Below are the code and all the weights of a small trained network. Each question names an input and a target symbol and asks about switching units off, where a switched-off unit gives its printed mean instead of its output.

import numpy as np


def w(rows, s, z=0):
    codes = np.array(rows[::2]) - 128.0
    scale = np.full(codes.shape[1], s)
    scale[-1] = z or s
    return codes * scale


def norm(h):
    return h / np.sqrt((h * h).mean(-1, keepdims=True) + 1e-5)


def f(y):
    return y / 2 * (1 + np.tanh(0.7978845608 * (y + 0.044715 * y**3)))


def softmax(a):
    e = np.exp(a - a.max(-1, keepdims=True))
    return e / e.sum(-1, keepdims=True)


def log_softmax(a):
    a = a - a.max(-1, keepdims=True)
    return a - np.log(np.exp(a).sum(-1, keepdims=True))


def net(x, mask):
    ids = ['ΓΦΩβεθ'.index(c) for c in x.split()]
    T = len(ids)
    res = E[ids] + P[:T]
    u = 0
    for l in range(3):
        q, k, v = (norm(res) @ M[l].T for M in (Q, K, V))
        z = softmax(np.where(np.tri(T) > 0, q @ k.T / 4**0.5, -1e9)) @ v
        res = res + np.where(mask[u], z, O[l][:, -1]) @ O[l][:, :-1]
        u += 1
        y = f(norm(res) @ A[l][:, :-1].T + A[l][:, -1])
        res = res + np.where(mask[u : u + 4], y, B[l][:, -1]) @ B[l][:, :-1]
        u += 4
    return log_softmax(norm(res)[-1] @ U[:, :-1].T + U[:, -1])


Q, K, V, O, A, B = {}, {}, {}, {}, {}, {}
E = w([
[164,113,41,152,72,125,129,119],'Γ',
[103,63,136,144,130,207,16,10],'Φ',
[182,172,124,187,111,56,150,96],'Ω',
[130,67,88,206,46,82,114,25],'β',
[119,83,82,16,84,170,219,128],'ε',
[66,106,99,119,191,102,201,83],'θ',
],0.013)
P = w([
[61,123,55,155,116,157,140,196],'0',
[176,106,120,128,179,208,142,121],'1',
[186,150,103,139,164,102,95,116],'2',
[155,190,117,181,125,159,183,106],'3',
[145,124,136,112,179,102,100,134],'4',
[188,82,250,131,134,98,174,203],'5',
[95,105,107,102,100,98,115,140],'6',
[116,95,203,166,133,103,198,162],'7',
[97,156,109,131,93,78,187,100],'8',
[141,61,103,123,141,192,199,217],'9',
],0.011)
Q[0] = w([
[61,161,234,117,173,181,188,206],'0.h1',
[111,2,208,56,191,182,47,139],'0.h1',
[244,34,230,175,168,143,106,168],'0.h1',
[94,244,157,126,152,147,42,66],'0.h1',
],0.0051)
K[0] = w([
[115,77,77,229,95,137,77,161],'0.h1',
[142,202,184,99,201,170,53,118],'0.h1',
[254,242,49,51,146,235,80,182],'0.h1',
[67,113,134,132,72,148,111,14],'0.h1',
],0.0061)
V[0] = w([
[112,182,141,64,52,117,199,239],'0.h1',
[154,137,202,83,123,150,91,88],'0.h1',
[145,22,96,255,174,53,149,39],'0.h1',
[173,173,182,188,110,189,38,146],'0.h1',
],0.0042)
O[0] = w([
[81,225,228,146,133,151,62,89,79],'0.h1',
[106,141,130,141,28,130,97,114,78],'0.h1',
[93,60,178,78,109,154,64,124,255],'0.h1',
[74,168,156,113,144,100,175,253,85],'0.h1',
],0.0073,0.0063)
A[0] = w([
[155,137,90,93,171,50,2,164,113],'0.n1',
[106,91,87,174,68,205,128,105,190],'0.n2',
[111,122,230,146,158,121,74,145,8],'0.n3',
[77,183,124,180,125,193,153,232,60],'0.n4',
],0.0071,0.0013)
B[0] = w([
[63,90,42,253,50,116,80,149,136],'0.n1',
[185,194,124,191,129,129,152,209,255],'0.n2',
[147,155,142,154,232,89,200,37,115],'0.n3',
[100,40,35,34,136,111,94,220,117],'0.n4',
],0.007,0.0072)
Q[1] = w([
[178,55,187,100,6,252,51,166],'1.h1',
[112,66,132,110,199,161,157,74],'1.h1',
[65,140,133,38,219,77,89,149],'1.h1',
[136,253,220,87,245,233,88,255],'1.h1',
],0.0057)
K[1] = w([
[184,53,178,115,118,63,188,140],'1.h1',
[122,128,136,117,90,35,107,111],'1.h1',
[112,181,32,111,232,161,154,165],'1.h1',
[254,215,109,138,174,168,63,217],'1.h1',
],0.0055)
V[1] = w([
[184,167,84,206,104,133,143,107],'1.h1',
[132,160,147,158,9,108,132,123],'1.h1',
[84,126,102,134,190,134,119,168],'1.h1',
[197,119,157,146,86,253,8,182],'1.h1',
],0.0065)
O[1] = w([
[112,213,156,102,253,120,206,189,253],'1.h1',
[141,128,249,52,107,95,80,219,202],'1.h1',
[197,119,19,49,178,104,113,76,62],'1.h1',
[30,224,169,50,114,177,191,142,168],'1.h1',
],0.0054,0.0055)
A[1] = w([
[143,56,139,143,121,92,136,123,94],'1.n1',
[144,74,165,208,146,146,144,117,195],'1.n2',
[179,163,124,152,254,219,130,124,252],'1.n3',
[177,145,140,80,110,156,116,184,180],'1.n4',
],0.0072,0.0021)
B[1] = w([
[134,96,74,190,119,181,88,158,195],'1.n1',
[144,190,170,92,154,106,152,143,253],'1.n2',
[155,155,254,88,122,134,132,82,192],'1.n3',
[142,139,190,183,156,36,86,55,163],'1.n4',
],0.011,0.0055)
Q[2] = w([
[72,150,80,120,255,118,155,156],'2.h1',
[170,81,122,174,103,174,189,154],'2.h1',
[113,86,133,120,106,110,167,232],'2.h1',
[145,143,170,123,211,165,218,159],'2.h1',
],0.0082)
K[2] = w([
[253,133,146,141,225,142,108,157],'2.h1',
[132,114,84,175,90,56,187,120],'2.h1',
[134,77,173,196,150,93,56,151],'2.h1',
[203,202,118,221,79,156,130,133],'2.h1',
],0.0081)
V[2] = w([
[195,213,134,134,117,131,149,127],'2.h1',
[124,148,154,209,122,177,135,140],'2.h1',
[214,2,95,165,33,188,176,127],'2.h1',
[169,22,159,46,181,114,227,161],'2.h1',
],0.0058)
O[2] = w([
[165,148,202,190,84,68,91,102,161],'2.h1',
[196,99,126,78,69,195,120,171,208],'2.h1',
[129,170,219,169,154,73,116,103,253],'2.h1',
[201,145,129,3,127,166,39,16,123],'2.h1',
],0.0074,0.0044)
A[2] = w([
[128,101,202,231,178,132,82,235,165],'2.n1',
[14,107,133,31,137,65,184,131,132],'2.n2',
[54,57,52,156,142,75,138,196,6],'2.n3',
[81,254,82,136,59,163,40,85,94],'2.n4',
],0.0061,0.0017)
B[2] = w([
[130,79,210,192,122,95,186,168,255],'2.n1',
[99,188,136,2,119,40,77,50,125],'2.n2',
[65,182,226,119,108,136,171,94,146],'2.n3',
[76,195,201,81,128,45,72,82,132],'2.n4',
],0.0076,0.0083)
U = w([
[170,179,37,134,133,96,60,255,55],'Γ',
[68,157,87,159,41,210,73,179,70],'Φ',
[47,156,80,190,146,93,97,145,2],'Ω',
[162,72,162,249,12,170,170,188,177],'β',
[139,191,227,66,123,33,46,105,189],'ε',
[186,41,16,200,102,122,65,80,197],'θ',
],0.0061,0.0012)

Each question gives the input, a string of symbols that net reads in full, and the target symbol t.
The units are the heads (4 rows each of Q, K, V and O) and the neurons (one row each of A and B). Each row of codes is followed by its name. A weight is (code - 128) times the scale printed after its matrix; where a second scale follows, it is the last column's (O, A, B and U).
mask holds one flag per unit, layer by layer, with each layer's heads first. A switched-off unit (its flag False) gives its mean, the last column of its rows in O or B, instead of its output. The means were averaged over made-up inputs and are rounded, as every weight is.
A unit's drop is (log p(t) with every unit on - log p(t) with that unit switched off) / (log p(t) with every unit on - log p(t) with every unit switched off).
The circuit of an input: a set's keep is (log p(t) with only the set's units on - log p(t) with every unit switched off) / (log p(t) with every unit on - log p(t) with every unit switched off). Starting from the 12 units with the biggest drops (on a tie, the unit counted first), units are removed one at a time, each time the one whose removal leaves the highest keep (on an exact tie, the one counted first), for as long as the keep stays at least 0.8.
units of the circuit, in order: the units of the circuit, biggest drop first
most important unit: the unit with the biggest drop
k most important neurons: the k neurons with the biggest drops, biggest first
top k neurons in layer l: the k neurons of layer l with the biggest drops, biggest first
drop of u: that unit's drop, to one decimal
input Ω Ω β β ε Φ β θ Ω, target θ: most important unit => 0.n2
input β Γ Γ Γ β β ε β Γ, target ε: units of the circuit, in order => [2.h1; 1.n4; 0.h1; 1.n2]
input Γ β β β β θ ε, target θ: top 2 neurons in layer 1 => [1.n2; 1.n3]
input β β θ, target θ: units of the circuit, in order => [1.h1; 0.n2]
input Γ β Γ ε θ Γ Ω, target θ: units of the circuit, in order => [1.h1; 0.n2]
input θ ε Φ β θ β Γ Γ β Ω, target ε: units of the circuit, in order => [0.h1; 1.n3]
input β β β Φ θ β β ε β, target ε: units of the circuit, in order => [2.h1; 0.h1; 2.n4]
input β β β β Ω, target β: 2 most important neurons => [0.n1; 1.n1]
input β Φ β Φ β Φ Φ β Γ Ω, target ε: units of the circuit, in order => [0.h1; 1.n3; 2.h1]
input Γ Φ β ε, target ε: top 2 neurons in layer 1 => [1.n1; 1.n4]
input β β Ω, target β: top 2 neurons in layer 0 => [0.n1; 0.n2]
input Γ β β ε, target ε: top 3 neurons in layer 1 => [1.n4; 1.n1; 1.n3]
input Γ β Γ θ β, target θ: 2 most important neurons => [0.n2; 2.n1]
input Φ β β θ Γ, target θ: most important unit => 0.h1
input Γ ε Φ β Ω Γ ε Ω β, target ε: 2 most important neurons => [2.n4; 1.n2]
input β β β Γ, target ε: 2 most important neurons => [1.n4; 1.n3]
input Φ Γ β β Φ, target β: 2 most important neurons => [0.n1; 2.n1]
input β β β θ, target ε: top 2 neurons in layer 2 => [2.n1; 2.n2]
input β Φ β β Φ, target β: drop of 2.n2 => 0.0
input Ω θ Γ, target θ: most important unit => 1.h1
input β β Φ θ, target ε: drop of 0.h1 => 0.1
input β Γ Γ β Φ β θ θ ε, target θ: drop of 1.h1 => 0.8
input β θ Φ Γ Γ β β θ Φ, target θ: drop of 1.h1 => 1.0
